Here is a tiny trained network, its code and every weight. The questions are about switching its units off for an input and a class, where a switched-off unit gives its printed mean instead of its output.

import numpy as np


def w(rows, s, z=0):
    codes = np.array(rows[::2]) - 128.0
    scale = np.full(codes.shape[1], s)
    scale[-1] = z or s
    return codes * scale


def f(y):
    return np.maximum(y, 0)


def log_softmax(a):
    a = a - a.max(-1, keepdims=True)
    return a - np.log(np.exp(a).sum(-1, keepdims=True))


def net(x, mask):
    res = np.array(x, float).reshape(1, 8) / 4 @ E
    y = f(res @ A[0][:, :-1].T + A[0][:, -1])
    res = res + np.where(mask, y, B[0][:, -1]) @ B[0][:, :-1]
    return log_softmax(res[-1] @ U[:, :-1].T + U[:, -1])


A, B = {}, {}
E = w([
[128,128,127,128,136],'x0',
[121,116,118,121,139],'x1',
[119,123,120,126,131],'x2',
[131,198,162,1,74],'x3',
[152,16,245,87,196],'x4',
[248,118,131,146,48],'x5',
[137,118,115,123,137],'x6',
[127,132,130,124,133],'x7',
],0.0067)
A[0] = w([
[243,169,166,176,89,198],'n0',
[147,106,99,188,159,52],'n1',
[98,201,135,187,73,84],'n2',
[112,168,175,64,95,65],'n3',
[218,50,64,102,82,254],'n4',
[169,84,234,93,161,90],'n5',
[44,193,149,124,199,153],'n6',
[150,113,158,225,190,167],'n7',
[97,216,43,164,88,76],'n8',
[107,184,146,138,221,205],'n9',
[156,143,92,190,187,161],'n10',
[105,54,197,100,136,96],'n11',
[111,190,6,150,107,106],'n12',
[129,40,206,137,106,162],'n13',
[145,82,118,224,171,36],'n14',
[172,189,135,2,135,67],'n15',
[130,97,108,229,121,52],'n16',
[128,163,145,46,107,51],'n17',
[123,165,59,110,85,133],'n18',
[131,67,106,250,153,78],'n19',
],0.0085,0.0086)
B[0] = w([
[56,166,56,139,131,225],'n0',
[151,72,137,89,77,138],'n1',
[158,82,146,175,164,154],'n2',
[173,70,141,129,88,151],'n3',
[83,194,107,119,165,254],'n4',
[175,110,104,161,189,177],'n5',
[101,140,57,144,108,191],'n6',
[102,139,127,80,83,196],'n7',
[201,70,144,169,193,180],'n8',
[136,196,86,103,104,202],'n9',
[131,147,182,81,99,179],'n10',
[145,122,118,161,166,164],'n11',
[176,108,169,88,177,189],'n12',
[158,164,124,144,167,196],'n13',
[164,89,170,139,71,151],'n14',
[136,12,138,126,2,170],'n15',
[139,62,161,92,106,148],'n16',
[166,38,129,87,68,147],'n17',
[150,127,190,141,168,175],'n18',
[134,88,155,77,52,174],'n19',
],0.0089,0.0096)
U = w([
[172,2,226,83,20,34],'0',
[138,149,156,100,143,251],'1',
[234,51,169,166,229,2],'2',
[119,152,175,87,127,214],'3',
[128,110,113,118,122,187],'4',
[120,142,136,89,119,130],'5',
[121,124,124,132,121,127],'6',
[108,119,45,129,121,61],'7',
],0.0099,0.0055)

Each question gives the input, the list of numbers given to net, and the class t.
The units are the neurons (one row each of A and B). Each row of codes is followed by its name. A weight is (code - 128) times the scale printed after its matrix; where a second scale follows, it is the last column's (A, B and U).
mask holds one flag per neuron, in row order. A switched-off neuron (its flag False) gives its mean, the last column of its row in B, instead of its output. The means were averaged over made-up inputs and are rounded, as every weight is.
A unit's drop is (log p(t) with every unit on - log p(t) with that unit switched off) / (log p(t) with every unit on - log p(t) with every unit switched off).
The circuit of an input: a set's keep is (log p(t) with only the set's units on - log p(t) with every unit switched off) / (log p(t) with every unit on - log p(t) with every unit switched off). Starting from the 12 units with the biggest drops (on a tie, the unit counted first), units are removed one at a time, each time the one whose removal leaves the highest keep (on an exact tie, the one counted first), for as long as the keep stays at least 0.8.
circuit, biggest first: the units of the circuit, biggest drop first
top k neurons: the k neurons with the biggest drops, biggest first
drop when u is switched off: that unit's drop, to one decimal
input [5,-5,1,-8,-8,3,-6,-1], class 0: circuit, biggest first	(n19 n16 n10)
input [0,6,-4,3,-6,3,-1,-2], class 2: circuit, biggest first	(n8 n12 n18)
input [5,6,4,-4,-7,-1,-5,6], class 2: top neuron	(n8)
input [-8,-2,-7,-8,-1,-6,0,-7], class 0: circuit, biggest first	(n19 n4 n14)
input [1,3,5,-7,-3,6,-1,-6], class 0: circuit, biggest first	(n19 n16)
input [-1,-3,-6,-4,-8,-5,6,-4], class 2: circuit, biggest first	(n8 n12)
input [6,-1,3,-3,6,6,8,-7], class 1: circuit, biggest first	(n4 n8)
input [-4,5,-1,7,-4,5,5,0], class 0: top 2 neurons	(n15 n17)
input [4,0,-4,5,-7,6,6,3], class 2: circuit, biggest first	(n8 n12)
input [-7,2,3,-8,2,0,-2,5], class 0: circuit, biggest first	(n19 n14)
input [-4,1,6,-8,8,-4,-5,1], class 0: top 3 neurons	(n19 n7 n14)
input [0,-7,5,7,-5,6,1,3], class 0: top 2 neurons	(n15 n17)
input [-1,-6,-5,7,8,7,7,6], class 2: top 2 neurons	(n5 n13)
input [-2,1,6,2,-1,-8,-7,1], class 7: circuit, biggest first	(n6)
input [-3,6,7,7,8,-8,-3,2], class 2: top 3 neurons	(n5 n11 n0)
input [-4,1,6,6,0,8,0,-7], class 7: top 2 neurons	(n0 n4)
input [0,2,8,-8,7,0,-1,-4], class 0: drop when n14 is switched off	0.2
input [1,-2,2,1,8,-5,0,-2], class 2: drop when n2 is switched off	-0.1
input [-6,4,0,0,8,-4,-6,4], class 2: drop when n0 is switched off	0.3
input [-6,-6,7,-8,7,-2,-7,-7], class 0: circuit, biggest first	(n19)
input [2,6,1,8,2,2,8,-7], class 0: drop when n15 is switched off	0.9
